Below are the code and all the weights of a small trained network. Each question names an input and a class and asks about switching units off, where a switched-off unit gives its printed mean instead of its output.

import numpy as np


def w(rows, s, z=0):
    codes = np.array(rows[::2]) - 128.0
    scale = np.full(codes.shape[1], s)
    scale[-1] = z or s
    return codes * scale


def norm(h):
    return h / np.sqrt((h * h).mean(-1, keepdims=True) + 1e-5)


def f(y):
    return np.maximum(y, 0)


def log_softmax(a):
    a = a - a.max(-1, keepdims=True)
    return a - np.log(np.exp(a).sum(-1, keepdims=True))


def net(x, mask):
    res = np.array(x, float).reshape(1, 5) / 4 @ E
    u = 0
    for l in range(3):
        y = f(norm(res) @ A[l][:, :-1].T + A[l][:, -1])
        res = res + np.where(mask[u : u + 9], y, B[l][:, -1]) @ B[l][:, :-1]
        u += 9
    return log_softmax(norm(res)[-1] @ U[:, :-1].T + U[:, -1])


A, B = {}, {}
E = w([
[115,113,138,144,148,166,156,111],'x0',
[112,130,127,132,138,115,127,126],'x1',
[133,209,167,90,7,81,254,57],'x2',
[133,239,249,104,159,231,64,151],'x3',
[45,64,170,186,25,177,104,157],'x4',
],0.0063)
A[0] = w([
[126,117,139,201,110,249,138,182,138],'L0N0',
[142,4,40,95,86,98,173,65,58],'L0N1',
[181,75,131,157,3,146,116,162,110],'L0N2',
[138,104,134,182,47,173,127,154,107],'L0N3',
[145,118,120,193,186,145,73,237,92],'L0N4',
[81,113,151,196,38,158,84,77,3],'L0N5',
[78,132,150,135,58,179,114,156,69],'L0N6',
[111,126,160,143,39,156,148,120,128],'L0N7',
[213,198,138,131,224,56,192,95,108],'L0N8',
],0.0069,0.0035)
B[0] = w([
[169,76,136,152,120,56,77,111,211],'L0N0',
[51,134,98,3,106,112,79,96,253],'L0N1',
[113,71,156,125,153,61,145,156,200],'L0N2',
[132,141,82,162,156,131,107,176,187],'L0N3',
[175,124,61,181,85,182,87,146,225],'L0N4',
[84,65,174,115,139,121,209,209,183],'L0N5',
[159,106,220,96,205,150,218,158,187],'L0N6',
[200,242,135,154,133,90,132,123,209],'L0N7',
[250,134,152,165,188,156,167,131,238],'L0N8',
],0.0065,0.0057)
A[1] = w([
[131,153,175,189,101,157,240,69,123],'L1N0',
[136,171,126,147,38,64,115,187,108],'L1N1',
[126,148,209,131,162,186,127,157,110],'L1N2',
[121,181,178,90,28,87,185,48,127],'L1N3',
[125,156,196,145,144,134,116,83,5],'L1N4',
[205,125,116,106,39,187,139,152,137],'L1N5',
[15,114,190,207,77,56,123,161,46],'L1N6',
[199,136,254,57,116,203,51,176,21],'L1N7',
[26,83,168,178,60,178,140,224,81],'L1N8',
],0.0071,0.0018)
B[1] = w([
[120,112,131,193,124,96,67,153,213],'L1N0',
[179,130,170,147,129,177,110,109,187],'L1N1',
[75,143,88,74,124,40,151,130,213],'L1N2',
[106,157,64,250,96,198,54,214,252],'L1N3',
[74,86,129,147,96,159,102,84,159],'L1N4',
[97,95,135,168,211,82,151,121,170],'L1N5',
[209,43,178,72,227,117,188,152,205],'L1N6',
[12,93,115,43,93,129,182,65,254],'L1N7',
[221,158,209,50,196,2,112,137,210],'L1N8',
],0.0067,0.0054)
A[2] = w([
[111,173,171,116,156,147,129,128,69],'L2N0',
[119,186,134,188,112,118,174,144,82],'L2N1',
[208,154,119,98,182,144,157,91,118],'L2N2',
[168,163,131,161,69,119,135,162,159],'L2N3',
[89,167,157,67,114,161,105,123,2],'L2N4',
[135,124,158,140,94,118,89,99,4],'L2N5',
[81,157,166,127,127,158,103,103,101],'L2N6',
[10,130,69,86,142,83,130,102,251],'L2N7',
[139,107,107,136,132,175,59,148,59],'L2N8',
],0.014,0.0023)
B[2] = w([
[212,72,119,129,101,144,133,120,173],'L2N0',
[7,153,65,139,146,172,17,105,193],'L2N1',
[91,67,225,134,122,36,144,219,228],'L2N2',
[123,136,120,156,210,169,87,110,191],'L2N3',
[169,104,78,44,91,150,194,65,166],'L2N4',
[175,105,79,119,118,93,106,202,133],'L2N5',
[197,90,33,95,73,132,193,104,163],'L2N6',
[179,150,153,126,45,205,192,78,254],'L2N7',
[71,254,99,194,147,171,95,81,195],'L2N8',
],0.0093,0.0085)
U = w([
[140,93,248,110,151,37,142,198,255],'0',
[58,185,90,207,117,176,35,93,35],'1',
[182,86,117,52,21,148,200,54,55],'2',
],0.012,0.00089)

Each question gives the input, the list of numbers given to net, and the class t.
The units are the neurons (one row each of A and B). Each row of codes is followed by its name. A weight is (code - 128) times the scale printed after its matrix; where a second scale follows, it is the last column's (A, B and U).
mask holds one flag per neuron, layer by layer. A switched-off neuron (its flag False) gives its mean, the last column of its row in B, instead of its output. The means were averaged over made-up inputs and are rounded, as every weight is.
A unit's drop is (log p(t) with every unit on - log p(t) with that unit switched off) / (log p(t) with every unit on - log p(t) with every unit switched off).
The circuit of an input: a set's keep is (log p(t) with only the set's units on - log p(t) with every unit switched off) / (log p(t) with every unit on - log p(t) with every unit switched off). Starting from the 12 units with the biggest drops (on a tie, the unit counted first), units are removed one at a time, each time the one whose removal leaves the highest keep (on an exact tie, the one counted first), for as long as the keep stays at least 0.8.
circuit, biggest first: the units of the circuit, biggest drop first
most important unit: the unit with the biggest drop
top k neurons: the k neurons with the biggest drops, biggest first
top k neurons in layer l: the k neurons of layer l with the biggest drops, biggest first
drop of u: that unit's drop, to one decimal
input [-5,8,8,6,-1], class 1: circuit, biggest first => (L1N3)
input [-7,0,-7,8,6], class 2: circuit, biggest first => (L1N7 L2N4)
input [8,-4,8,5,-6], class 1: circuit, biggest first => (L2N1 L1N3)
input [6,-2,-3,4,4], class 0: top 2 neurons in layer 0 => (L0N0 L0N1)
input [-1,1,4,4,3], class 1: top 4 neurons => (L0N7 L1N3 L0N1 L2N1)
input [6,-1,3,2,2], class 1: top 2 neurons => (L0N7 L2N1)
input [-2,-6,6,5,7], class 0: top 2 neurons in layer 1 => (L1N6 L1N8)
input [7,-7,6,-4,4], class 1: top 2 neurons => (L1N3 L0N7)
input [6,8,-5,-6,5], class 2: top 2 neurons => (L0N1 L1N3)
input [6,-8,-3,-4,-4], class 0: top 3 neurons => (L2N2 L1N3 L0N8)
input [-6,2,-3,-1,-2], class 1: top 2 neurons => (L2N8 L1N8)
input [-8,1,7,4,7], class 0: top 2 neurons => (L0N5 L1N6)
input [-7,0,0,-8,-8], class 0: top 4 neurons => (L0N8 L2N2 L1N7 L1N2)
input [-6,2,4,7,7], class 0: circuit, biggest first => (L1N8)
input [3,4,-6,-8,6], class 2: top 2 neurons => (L0N1 L1N3)
input [0,5,-1,7,6], class 2: top 2 neurons in layer 1 => (L1N7 L1N2)
input [2,-1,7,-5,-3], class 1: drop of L1N3 => 0.5
input [-3,-6,0,7,5], class 2: drop of L1N7 => 1.7
input [-7,-3,-5,8,3], class 2: drop of L1N7 => 1.1
input [-2,8,-1,7,-6], class 2: most important unit => L1N7
input [-6,-1,1,7,5], class 2: drop of L1N7 => 1.5
